Here is a tiny trained network, its code and every weight. The questions are about switching its units off for an input and a class, where a switched-off unit gives its printed mean instead of its output.

import numpy as np


def w(rows, s, z=0):
    codes = np.array(rows[::2]) - 128.0
    scale = np.full(codes.shape[1], s)
    scale[-1] = z or s
    return codes * scale


def norm(h):
    return h / np.sqrt((h * h).mean(-1, keepdims=True) + 1e-5)


def f(y):
    return np.maximum(y, 0)


def log_softmax(a):
    a = a - a.max(-1, keepdims=True)
    return a - np.log(np.exp(a).sum(-1, keepdims=True))


def net(x, mask):
    res = np.array(x, float).reshape(1, 8) / 4 @ E
    u = 0
    for l in range(3):
        y = f(norm(res) @ A[l][:, :-1].T + A[l][:, -1])
        res = res + np.where(mask[u : u + 11], y, B[l][:, -1]) @ B[l][:, :-1]
        u += 11
    return log_softmax(norm(res)[-1] @ U[:, :-1].T + U[:, -1])


A, B = {}, {}
E = w([
[88,216,179,62,91,9,134,168,80],'x0',
[127,126,131,124,131,126,128,127,131],'x1',
[234,145,111,149,80,74,140,91,187],'x2',
[163,134,222,137,162,135,40,128,144],'x3',
[126,128,130,124,127,130,127,128,127],'x4',
[99,28,113,88,49,99,59,215,224],'x5',
[122,17,102,140,177,19,86,70,55],'x6',
[128,126,130,129,130,127,129,135,130],'x7',
],0.0012)
A[0] = w([
[62,108,142,39,193,183,128,146,85,15],'L0N1',
[133,189,173,115,120,68,89,183,96,176],'L0N2',
[206,135,114,85,104,95,147,70,179,3],'L0N3',
[70,36,110,138,126,57,52,46,74,184],'L0N4',
[97,169,158,107,44,194,98,153,209,103],'L0N5',
[134,199,163,168,230,139,191,60,95,43],'L0N6',
[153,188,125,180,196,118,211,67,95,28],'L0N7',
[89,103,69,106,89,153,248,153,97,91],'L0N8',
[114,77,38,130,51,107,254,153,91,29],'L0N9',
[168,84,101,141,161,184,67,160,158,135],'L0N10',
[196,131,117,100,111,113,136,95,159,52],'L0N11',
],0.0022,0.0021)
B[0] = w([
[74,137,134,249,101,128,115,168,119,147],'L0N1',
[114,95,108,135,122,181,175,54,171,205],'L0N2',
[167,140,123,247,72,101,158,149,151,134],'L0N3',
[177,167,108,112,154,157,196,203,154,251],'L0N4',
[188,113,84,110,201,113,170,181,82,182],'L0N5',
[166,123,112,90,45,165,94,137,73,180],'L0N6',
[167,109,119,77,49,162,73,122,64,167],'L0N7',
[121,185,123,134,179,125,32,120,159,169],'L0N8',
[112,195,107,110,189,125,2,88,196,159],'L0N9',
[87,136,155,110,100,115,186,73,151,181],'L0N10',
[117,135,128,183,110,122,134,143,129,135],'L0N11',
],0.0029,0.0027)
A[1] = w([
[124,43,127,140,182,38,137,100,88,24],'L1N1',
[78,184,184,82,92,38,142,126,110,2],'L1N2',
[26,118,91,119,141,205,167,162,86,158],'L1N3',
[138,41,104,141,148,61,72,86,99,97],'L1N4',
[192,128,223,136,143,146,77,110,120,140],'L1N5',
[132,91,101,169,113,120,98,153,227,155],'L1N6',
[210,131,88,120,79,126,164,100,158,176],'L1N7',
[161,121,237,128,164,134,60,148,142,70],'L1N8',
[34,111,147,157,139,172,110,160,98,44],'L1N9',
[163,107,253,121,163,136,50,145,144,96],'L1N10',
[84,170,130,66,80,48,114,173,156,119],'L1N11',
],0.0025,0.002)
B[1] = w([
[196,162,119,94,193,134,197,222,138,161],'L1N1',
[100,81,194,98,132,135,209,24,190,155],'L1N2',
[148,136,186,198,127,54,81,129,123,250],'L1N3',
[161,204,129,101,167,167,191,201,147,174],'L1N4',
[77,164,14,111,130,112,137,111,112,194],'L1N5',
[136,141,150,97,97,149,95,94,3,231],'L1N6',
[43,129,189,169,171,93,99,161,67,253],'L1N7',
[72,169,14,126,133,102,121,92,140,162],'L1N8',
[110,135,171,214,130,47,88,143,108,165],'L1N9',
[74,173,12,127,124,93,131,96,134,180],'L1N10',
[131,70,158,146,151,166,155,47,149,209],'L1N11',
],0.0026,0.002)
A[2] = w([
[250,177,118,205,74,70,176,60,143,124],'L2N1',
[97,33,153,53,44,86,79,223,189,83],'L2N2',
[142,253,170,129,126,225,180,193,160,112],'L2N3',
[158,100,99,211,205,229,146,56,94,115],'L2N4',
[108,167,53,141,96,97,148,111,134,130],'L2N5',
[78,178,31,92,145,117,88,87,146,7],'L2N6',
[135,7,111,171,136,222,103,103,181,56],'L2N7',
[213,137,107,203,24,65,138,116,186,77],'L2N8',
[109,37,107,81,75,104,54,182,188,74],'L2N9',
[168,83,99,111,209,54,138,101,52,245],'L2N10',
[69,199,194,58,155,77,195,84,70,167],'L2N11',
],0.0024,0.0012)
B[2] = w([
[3,85,167,158,156,156,83,188,89,191],'L2N1',
[186,174,122,158,117,180,149,57,25,205],'L2N2',
[195,42,55,81,200,45,138,196,119,202],'L2N3',
[98,92,183,65,36,30,148,105,194,221],'L2N4',
[103,143,151,129,172,157,59,106,155,166],'L2N5',
[127,180,70,145,164,108,50,80,209,164],'L2N6',
[102,140,203,79,93,28,210,77,175,169],'L2N7',
[14,111,183,186,201,136,80,171,91,154],'L2N8',
[186,207,122,137,109,189,146,53,19,185],'L2N9',
[157,184,124,101,105,206,130,210,187,252],'L2N10',
[163,10,112,162,72,157,115,98,220,233],'L2N11',
],0.0025,0.0026)
U = w([
[187,151,126,103,67,191,130,72,6,228],'0',
[200,118,97,79,192,119,196,253,164,194],'1',
[96,66,192,105,76,94,195,41,223,151],'2',
[52,120,187,225,146,109,72,191,88,65],'3',
[101,186,46,115,164,119,57,73,196,2],'4',
],0.0065,0.00061)

Each question gives the input, the list of numbers given to net, and the class t.
The units are the neurons (one row each of A and B). Each row of codes is followed by its name. A weight is (code - 128) times the scale printed after its matrix; where a second scale follows, it is the last column's (A, B and U).
mask holds one flag per neuron, layer by layer. A switched-off neuron (its flag False) gives its mean, the last column of its row in B, instead of its output. The means were averaged over made-up inputs and are rounded, as every weight is.
A unit's drop is (log p(t) with every unit on - log p(t) with that unit switched off) / (log p(t) with every unit on - log p(t) with every unit switched off).
The circuit of an input: a set's keep is (log p(t) with only the set's units on - log p(t) with every unit switched off) / (log p(t) with every unit on - log p(t) with every unit switched off). Starting from the 12 units with the biggest drops (on a tie, the unit counted first), units are removed one at a time, each time the one whose removal leaves the highest keep (on an exact tie, the one counted first), for as long as the keep stays at least 0.8.
units of the circuit, in order: the units of the circuit, biggest drop first
top k neurons: the k neurons with the biggest drops, biggest first
k most important neurons of layer l: the k neurons of layer l with the biggest drops, biggest first
input [8,7,3,-3,-6,5,0,0], class 2: top 2 neurons -> [L1N2, L1N11]
input [-8,-3,-1,-7,4,0,-1,-2], class 2: units of the circuit, in order -> [L2N4]
input [0,-2,2,-8,1,6,-1,0], class 4: top 2 neurons -> [L0N9, L0N8]
input [3,4,2,-7,1,-3,-5,7], class 4: units of the circuit, in order -> [L0N9, L0N8, L2N6]
input [8,4,-3,5,7,-2,7,-4], class 2: units of the circuit, in order -> [L1N2, L2N11]
input [8,4,-6,-6,8,5,-4,7], class 2: units of the circuit, in order -> [L1N11, L1N2, L2N11]
input [6,-1,-6,6,-3,7,5,-6], class 0: top 2 neurons -> [L2N2, L2N9]
input [8,3,-2,0,-7,-4,-4,5], class 2: top 2 neurons -> [L2N11, L0N4]
input [6,-4,8,0,-6,-3,0,4], class 3: units of the circuit, in order -> [L2N1, L2N8]
input [4,-3,3,-8,-4,8,-4,0], class 0: top 2 neurons -> [L2N2, L2N9]
input [-7,-3,0,5,-3,-5,8,-2], class 1: 2 most important neurons of layer 0 -> [L0N2, L0N4]
input [5,-8,2,-7,5,-2,3,7], class 4: units of the circuit, in order -> [L0N9, L2N6]
input [8,4,-8,0,8,1,2,6], class 2: units of the circuit, in order -> [L1N2, L2N11]
input [-1,1,1,-2,-6,1,0,-1], class 4: units of the circuit, in order -> [L0N9]
input [-5,-6,7,-8,-5,5,0,4], class 4: units of the circuit, in order -> [L0N9, L0N8]
input [6,4,-6,-7,7,-1,-5,-3], class 4: units of the circuit, in order -> [L0N8, L0N9, L2N6]
input [-1,-1,6,2,-2,4,7,-5], class 1: units of the circuit, in order -> [L1N4, L1N1]
input [2,-6,-5,4,-4,-4,5,4], class 1: top 2 neurons -> [L2N10, L1N7]
input [-3,1,-4,5,-7,4,-4,1], class 4: top 3 neurons -> [L0N4, L1N10, L1N8]
input [4,5,1,5,1,-1,-2,7], class 4: top neuron -> [L0N4]
input [0,4,-7,-3,-1,-4,-5,5], class 3: top 4 neurons -> [L0N4, L1N3, L0N1, L1N9]
input [-7,5,5,6,7,1,-3,7], class 2: 3 most important neurons of layer 0 -> [L0N10, L0N8, L0N9]
